Here is a tiny trained network, its code and every weight. The questions are about switching its units off for an input and a class, where a switched-off unit gives its printed mean instead of its output.

import numpy as np


def w(rows, s, z=0):
    codes = np.array(rows[::2]) - 128.0
    scale = np.full(codes.shape[1], s)
    scale[-1] = z or s
    return codes * scale


def f(y):
    return y / 2 * (1 + np.tanh(0.7978845608 * (y + 0.044715 * y**3)))


def log_softmax(a):
    a = a - a.max(-1, keepdims=True)
    return a - np.log(np.exp(a).sum(-1, keepdims=True))


def net(x, mask):
    res = np.array(x, float).reshape(1, 4) / 4 @ E
    y = f(res @ A[0][:, :-1].T + A[0][:, -1])
    res = res + np.where(mask, y, B[0][:, -1]) @ B[0][:, :-1]
    return log_softmax(res[-1] @ U[:, :-1].T + U[:, -1])


A, B = {}, {}
E = w([
[157,125,93,69,139,102,158,101,72,97],'x0',
[1,95,23,81,70,173,157,148,141,139],'x1',
[101,224,76,55,217,117,79,139,10,61],'x2',
[212,139,28,65,178,125,116,87,126,155],'x3',
],0.0086)
A[0] = w([
[211,132,205,193,133,92,149,169,56,132,89],'N0',
[105,69,202,92,57,104,146,2,210,90,76],'N1',
[43,123,109,108,75,191,172,151,136,142,168],'N2',
[61,131,165,165,171,159,98,176,73,96,160],'N3',
[180,160,178,153,142,174,135,82,103,140,43],'N4',
[45,76,80,123,147,134,170,114,111,147,33],'N5',
[137,90,144,123,136,140,224,132,189,133,52],'N6',
[118,197,137,105,140,143,41,113,86,89,110],'N7',
[181,184,178,147,110,98,102,97,155,74,48],'N8',
[207,93,61,184,72,119,88,30,162,147,149],'N9',
[168,114,136,108,96,89,234,153,216,155,4],'N10',
[129,98,159,153,60,122,104,148,147,73,225],'N11',
],0.007,0.0028)
B[0] = w([
[201,160,38,123,152,190,192,89,193,117,235],'N0',
[94,77,110,123,107,18,138,218,87,100,233],'N1',
[187,221,152,65,143,193,183,72,185,83,253],'N2',
[132,96,145,94,134,115,148,196,97,199,208],'N3',
[106,139,55,137,49,126,140,83,201,63,163],'N4',
[142,127,114,163,46,165,164,103,179,51,183],'N5',
[62,149,104,105,100,109,68,187,120,112,185],'N6',
[76,98,122,131,131,89,2,135,109,135,235],'N7',
[164,142,120,210,66,171,154,71,154,61,182],'N8',
[173,110,163,78,157,66,84,125,97,136,224],'N9',
[128,38,66,155,144,149,94,188,107,171,206],'N10',
[106,189,152,119,127,82,146,168,117,150,212],'N11',
],0.0076,0.0054)
U = w([
[146,127,123,145,94,233,155,115,171,35,26],'0',
[90,43,137,129,128,97,56,254,27,133,22],'1',
[134,126,185,93,129,132,147,180,90,160,254],'2',
],0.007,0.0023)

Each question gives the input, the list of numbers given to net, and the class t.
The units are the neurons (one row each of A and B). Each row of codes is followed by its name. A weight is (code - 128) times the scale printed after its matrix; where a second scale follows, it is the last column's (A, B and U).
mask holds one flag per neuron, in row order. A switched-off neuron (its flag False) gives its mean, the last column of its row in B, instead of its output. The means were averaged over made-up inputs and are rounded, as every weight is.
A unit's drop is (log p(t) with every unit on - log p(t) with that unit switched off) / (log p(t) with every unit on - log p(t) with every unit switched off).
The circuit of an input: a set's keep is (log p(t) with only the set's units on - log p(t) with every unit switched off) / (log p(t) with every unit on - log p(t) with every unit switched off). Starting from all 12 units, units are removed one at a time, each time the one whose removal leaves the highest keep (on an exact tie, the one counted first), for as long as the keep stays at least 0.8.
circuit, biggest first: the units of the circuit, biggest drop first
k most important neurons: the k neurons with the biggest drops, biggest first
drop of u: that unit's drop, to one decimal
input [2,-8,4,-4], class 0: 2 most important neurons => [N0 N8]
input [-4,-8,7,1], class 0: 2 most important neurons => [N0 N8]
input [5,-4,-5,-3], class 1: circuit, biggest first => [N2]
input [-3,5,4,-8], class 2: circuit, biggest first => [N3 N2]
input [-8,8,8,5], class 0: 3 most important neurons => [N2 N5 N1]
input [8,-4,1,-3], class 0: circuit, biggest first => [N0 N1]
input [-8,-2,-8,-7], class 1: 2 most important neurons => [N1 N10]
input [7,-7,-8,7], class 1: 2 most important neurons => [N9 N10]
input [0,0,-3,2], class 1: 2 most important neurons => [N2 N0]
input [-7,-4,-5,-5], class 1: 3 most important neurons => [N1 N2 N10]
input [5,5,-7,-1], class 1: drop of N0 => 0.3
input [-2,3,-7,7], class 1: drop of N10 => 0.1
input [8,-7,-3,6], class 0: drop of N4 => 0.2
input [-7,-3,-6,-4], class 1: drop of N6 => 0.1
